Below is a small trained network, with its code and all its weights. Each question gives an input and a class and asks what happens when units are switched off, that is, made to give their printed mean instead of their output.

import numpy as np


def w(rows, s, z=0):
    codes = np.array(rows[::2]) - 128.0
    scale = np.full(codes.shape[1], s)
    scale[-1] = z or s
    return codes * scale


def norm(h):
    return h / np.sqrt((h * h).mean(-1, keepdims=True) + 1e-5)


def f(y):
    return y / 2 * (1 + np.tanh(0.7978845608 * (y + 0.044715 * y**3)))


def log_softmax(a):
    a = a - a.max(-1, keepdims=True)
    return a - np.log(np.exp(a).sum(-1, keepdims=True))


def net(x, mask):
    res = np.array(x, float).reshape(1, 7) / 4 @ E
    u = 0
    for l in range(4):
        y = f(norm(res) @ A[l][:, :-1].T + A[l][:, -1])
        res = res + np.where(mask[u : u + 5], y, B[l][:, -1]) @ B[l][:, :-1]
        u += 5
    return log_softmax(norm(res)[-1] @ U[:, :-1].T + U[:, -1])


A, B = {}, {}
E = w([
[135,131,134,119,114,149,138,145,112,133,147,133],'x0',
[131,178,217,184,62,65,255,47,157,185,164,119],'x1',
[145,136,122,138,142,132,121,110,120,134,127,129],'x2',
[126,133,120,124,128,123,134,134,131,124,128,122],'x3',
[132,121,139,133,127,137,128,128,120,130,131,137],'x4',
[67,92,47,219,125,106,91,200,93,249,189,81],'x5',
[38,120,138,117,221,188,194,99,169,102,172,129],'x6',
],0.0092)
A[0] = w([
[174,193,174,89,81,131,206,65,165,81,77,169,61],'L0N1',
[164,119,136,80,153,134,176,131,107,110,149,148,95],'L0N2',
[56,130,119,180,90,124,148,121,139,125,139,135,96],'L0N3',
[185,126,146,67,141,186,101,126,146,3,84,141,172],'L0N4',
[206,115,131,126,43,23,78,159,49,93,91,142,254],'L0N5',
],0.0067,0.0058)
B[0] = w([
[187,76,51,233,103,157,17,200,176,53,203,66,212],'L0N1',
[59,127,155,147,79,115,46,78,86,95,180,173,138],'L0N2',
[178,109,112,49,79,167,120,68,64,166,179,167,139],'L0N3',
[1,215,105,69,155,68,201,94,63,200,49,183,254],'L0N4',
[179,171,156,87,48,143,58,133,122,179,48,68,250],'L0N5',
],0.0081,0.0095)
A[1] = w([
[79,27,58,100,232,98,126,131,66,55,159,237,26],'L1N1',
[195,123,178,164,151,200,121,104,106,60,127,132,23],'L1N2',
[149,22,44,100,228,221,10,253,95,151,111,99,90],'L1N3',
[160,128,109,115,113,20,161,127,75,173,61,133,68],'L1N4',
[81,70,179,127,215,90,230,116,123,187,175,103,3],'L1N5',
],0.0056,0.0023)
B[1] = w([
[113,188,181,191,225,92,182,155,77,117,152,148,207],'L1N1',
[123,76,105,92,123,134,87,183,167,107,135,117,119],'L1N2',
[181,113,188,121,88,89,127,76,204,7,117,116,253],'L1N3',
[108,154,144,61,82,134,159,57,91,112,130,51,188],'L1N4',
[149,112,1,216,103,120,135,93,153,139,174,190,176],'L1N5',
],0.0092,0.0052)
A[2] = w([
[112,46,147,176,176,78,182,110,129,27,253,104,97],'L2N1',
[112,99,148,195,170,155,119,154,215,2,177,125,2],'L2N2',
[109,169,125,109,128,87,81,165,93,106,47,118,158],'L2N3',
[230,84,173,112,55,131,62,174,164,36,77,103,78],'L2N4',
[197,131,144,150,50,69,119,137,119,228,135,79,115],'L2N5',
],0.0073,0.0028)
B[2] = w([
[153,143,128,82,99,245,85,152,118,114,93,99,209],'L2N1',
[101,199,190,81,71,129,104,109,75,214,67,80,202],'L2N2',
[141,71,134,178,134,209,127,134,157,124,151,106,219],'L2N3',
[132,100,83,147,130,119,114,119,158,133,212,163,255],'L2N4',
[90,96,154,128,224,103,167,151,126,81,108,179,234],'L2N5',
],0.012,0.0092)
A[3] = w([
[196,103,173,121,59,55,98,97,108,150,125,97,177],'L3N1',
[207,130,106,173,78,2,66,142,188,64,198,89,60],'L3N2',
[198,84,74,187,113,129,129,107,212,153,245,116,78],'L3N3',
[158,160,118,39,82,192,70,109,113,137,38,55,40],'L3N4',
[159,131,175,164,128,38,180,189,89,219,73,102,6],'L3N5',
],0.0073,0.0024)
B[3] = w([
[11,121,98,176,202,148,204,110,116,82,192,204,186],'L3N1',
[113,99,14,255,126,148,188,113,134,213,180,151,222],'L3N2',
[227,54,38,165,74,61,26,198,153,191,148,173,224],'L3N3',
[218,150,228,56,68,98,122,127,154,187,145,80,254],'L3N4',
[71,202,148,81,212,115,214,94,86,36,94,114,147],'L3N5',
],0.0082,0.0093)
U = w([
[161,174,204,55,51,161,85,114,131,132,63,42,160],'0',
[157,54,61,189,115,127,127,124,147,140,179,140,253],'1',
[63,133,151,110,247,101,208,118,103,57,101,161,2],'2',
],0.013,0.00058)

Each question gives the input, the list of numbers given to net, and the class t.
The units are the neurons (one row each of A and B). Each row of codes is followed by its name. A weight is (code - 128) times the scale printed after its matrix; where a second scale follows, it is the last column's (A, B and U).
mask holds one flag per neuron, layer by layer. A switched-off neuron (its flag False) gives its mean, the last column of its row in B, instead of its output. The means were averaged over made-up inputs and are rounded, as every weight is.
A unit's drop is (log p(t) with every unit on - log p(t) with that unit switched off) / (log p(t) with every unit on - log p(t) with every unit switched off).
The circuit of an input: a set's keep is (log p(t) with only the set's units on - log p(t) with every unit switched off) / (log p(t) with every unit on - log p(t) with every unit switched off). Starting from the 12 units with the biggest drops (on a tie, the unit counted first), units are removed one at a time, each time the one whose removal leaves the highest keep (on an exact tie, the one counted first), for as long as the keep stays at least 0.8.
units of the circuit, in order: the units of the circuit, biggest drop first
most important unit: the unit with the biggest drop
top k neurons: the k neurons with the biggest drops, biggest first
drop when u is switched off: that unit's drop, to one decimal
input [3,2,-7,-3,-2,-3,-1], class 1: units of the circuit, in order => L0N1
input [-2,1,7,8,-5,7,-7], class 2: units of the circuit, in order => L2N5; L3N5
input [-5,-5,5,-5,-7,1,5], class 0: units of the circuit, in order => L1N3; L2N2
input [-4,3,0,2,-2,-5,0], class 1: top 3 neurons => L0N1; L1N1; L2N4
input [7,1,-5,5,4,-1,-5], class 1: top 4 neurons => L0N4; L2N4; L2N2; L2N1
input [-6,1,-3,-4,-4,3,-8], class 2: top 2 neurons => L2N5; L0N1
input [4,-4,1,-3,4,-6,1], class 2: top 4 neurons => L0N4; L0N5; L2N1; L2N2
input [-2,-4,-1,-1,7,4,2], class 0: top 2 neurons => L0N5; L2N2
input [4,1,-4,1,6,-2,4], class 0: top 2 neurons => L0N1; L2N1
input [-1,0,-7,-3,7,5,3], class 0: top 2 neurons => L0N5; L0N4
input [7,1,-3,3,-7,-4,6], class 0: top 2 neurons => L0N1; L2N1
input [-8,1,1,-3,0,-8,-7], class 1: top 2 neurons => L0N1; L2N4
input [0,2,0,-2,-8,8,-7], class 2: top 2 neurons => L0N1; L2N5
input [2,-7,-2,0,7,0,6], class 2: top 2 neurons => L0N1; L0N4
input [-4,5,-5,3,6,2,-7], class 2: most important unit => L2N5
input [4,7,-6,4,2,-5,-7], class 1: drop when L0N1 is switched off => 0.1
input [-1,4,-5,3,1,-5,-5], class 1: drop when L0N1 is switched off => 1.3
input [5,-3,2,-3,8,0,7], class 2: drop when L0N1 is switched off => 3.5
